Below is a small trained network, with its code and all its weights. Each question gives an input and a class and asks what happens when units are switched off, that is, made to give their printed mean instead of their output.

import numpy as np


def w(rows, s, z=0):
    codes = np.array(rows[::2]) - 128.0
    scale = np.full(codes.shape[1], s)
    scale[-1] = z or s
    return codes * scale


def norm(h):
    return h / np.sqrt((h * h).mean(-1, keepdims=True) + 1e-5)


def f(y):
    return np.maximum(y, 0)


def log_softmax(a):
    a = a - a.max(-1, keepdims=True)
    return a - np.log(np.exp(a).sum(-1, keepdims=True))


def net(x, mask):
    res = np.array(x, float).reshape(1, 5) / 4 @ E
    u = 0
    for l in range(4):
        y = f(norm(res) @ A[l][:, :-1].T + A[l][:, -1])
        res = res + np.where(mask[u : u + 3], y, B[l][:, -1]) @ B[l][:, :-1]
        u += 3
    return log_softmax(norm(res)[-1] @ U[:, :-1].T + U[:, -1])


A, B = {}, {}
E = w([
[122,99,99,254,237,221],'x0',
[220,203,174,91,58,216],'x1',
[165,189,168,209,188,65],'x2',
[125,73,91,10,133,247],'x3',
[133,2,247,58,111,44],'x4',
],0.0047)
A[0] = w([
[106,172,229,73,114,182,254],'L0N1',
[227,202,48,191,104,125,144],'L0N2',
[55,76,108,44,255,140,62],'L0N3',
],0.0047,0.00078)
B[0] = w([
[145,84,115,95,80,247,237],'L0N1',
[112,137,124,116,121,96,248],'L0N2',
[54,138,70,144,140,161,250],'L0N3',
],0.014,0.0027)
A[1] = w([
[189,109,78,155,153,206,114],'L1N1',
[200,102,173,147,196,255,182],'L1N2',
[55,116,84,49,25,137,253],'L1N3',
],0.0054,0.0017)
B[1] = w([
[192,91,98,67,134,175,190],'L1N1',
[134,226,80,5,136,73,218],'L1N2',
[166,175,111,147,78,140,254],'L1N3',
],0.011,0.0051)
A[2] = w([
[100,49,245,126,84,131,174],'L2N1',
[153,201,115,124,19,67,194],'L2N2',
[106,186,185,2,227,131,3],'L2N3',
],0.0048,0.0021)
B[2] = w([
[218,101,53,96,96,114,164],'L2N1',
[167,202,203,136,22,112,254],'L2N2',
[176,120,26,181,253,54,166],'L2N3',
],0.0073,0.0041)
A[3] = w([
[47,112,2,102,168,132,153],'L3N1',
[73,80,50,144,36,129,6],'L3N2',
[69,144,111,189,188,131,132],'L3N3',
],0.0087,0.0013)
B[3] = w([
[152,97,164,171,75,99,254],'L3N1',
[2,81,23,251,88,102,191],'L3N2',
[160,67,140,148,210,62,191],'L3N3',
],0.0087,0.0066)
U = w([
[59,46,92,164,118,143,129],'0',
[99,129,226,124,151,151,3],'1',
[140,158,130,40,139,217,123],'2',
[130,102,128,156,199,68,117],'3',
[161,162,132,99,3,115,199],'4',
],0.014,0.0038)

Each question gives the input, the list of numbers given to net, and the class t.
The units are the neurons (one row each of A and B). Each row of codes is followed by its name. A weight is (code - 128) times the scale printed after its matrix; where a second scale follows, it is the last column's (A, B and U).
mask holds one flag per neuron, layer by layer. A switched-off neuron (its flag False) gives its mean, the last column of its row in B, instead of its output. The means were averaged over made-up inputs and are rounded, as every weight is.
A unit's drop is (log p(t) with every unit on - log p(t) with that unit switched off) / (log p(t) with every unit on - log p(t) with every unit switched off).
The circuit of an input: a set's keep is (log p(t) with only the set's units on - log p(t) with every unit switched off) / (log p(t) with every unit on - log p(t) with every unit switched off). Starting from all 12 units, units are removed one at a time, each time the one whose removal leaves the highest keep (on an exact tie, the one counted first), for as long as the keep stays at least 0.8.
units of the circuit, in order: the units of the circuit, biggest drop first
top k neurons: the k neurons with the biggest drops, biggest first
top k neurons in layer l: the k neurons of layer l with the biggest drops, biggest first
drop when u is switched off: that unit's drop, to one decimal
input [-3,-4,8,4,1], class 0: units of the circuit, in order => (L1N2)
input [-2,-2,0,3,8], class 0: top 2 neurons => (L3N2, L1N2)
input [0,5,-1,2,5], class 2: units of the circuit, in order => (L0N1, L3N1)
input [-2,-3,3,4,6], class 0: units of the circuit, in order => (L1N2, L0N3)
input [-1,-3,8,5,6], class 0: units of the circuit, in order => (L1N2, L0N3)
input [5,-3,0,-3,-1], class 3: units of the circuit, in order => (L3N3, L0N1)
input [1,-2,6,7,-2], class 3: top 2 neurons => (L0N1, L3N3)
input [6,-3,4,8,-2], class 3: units of the circuit, in order => (L0N1, L1N2, L2N3)
input [7,5,1,-6,6], class 3: units of the circuit, in order => (L1N3, L2N3, L1N2)
input [5,3,3,3,1], class 2: top 2 neurons in layer 1 => (L1N1, L1N3)
input [7,1,5,4,-4], class 3: top 2 neurons => (L0N1, L1N3)
input [-5,-7,7,7,1], class 0: top 3 neurons => (L0N3, L1N2, L3N2)
input [1,0,6,-4,-4], class 3: top 2 neurons => (L1N3, L1N2)
input [-1,3,-1,2,0], class 2: top 2 neurons => (L0N1, L3N1)
input [5,8,8,-1,8], class 2: top neuron in layer 1 => (L1N3)
input [7,-1,4,4,-1], class 3: drop when L0N3 is switched off => 0.0
input [5,6,8,5,6], class 2: drop when L0N1 is switched off => 0.1
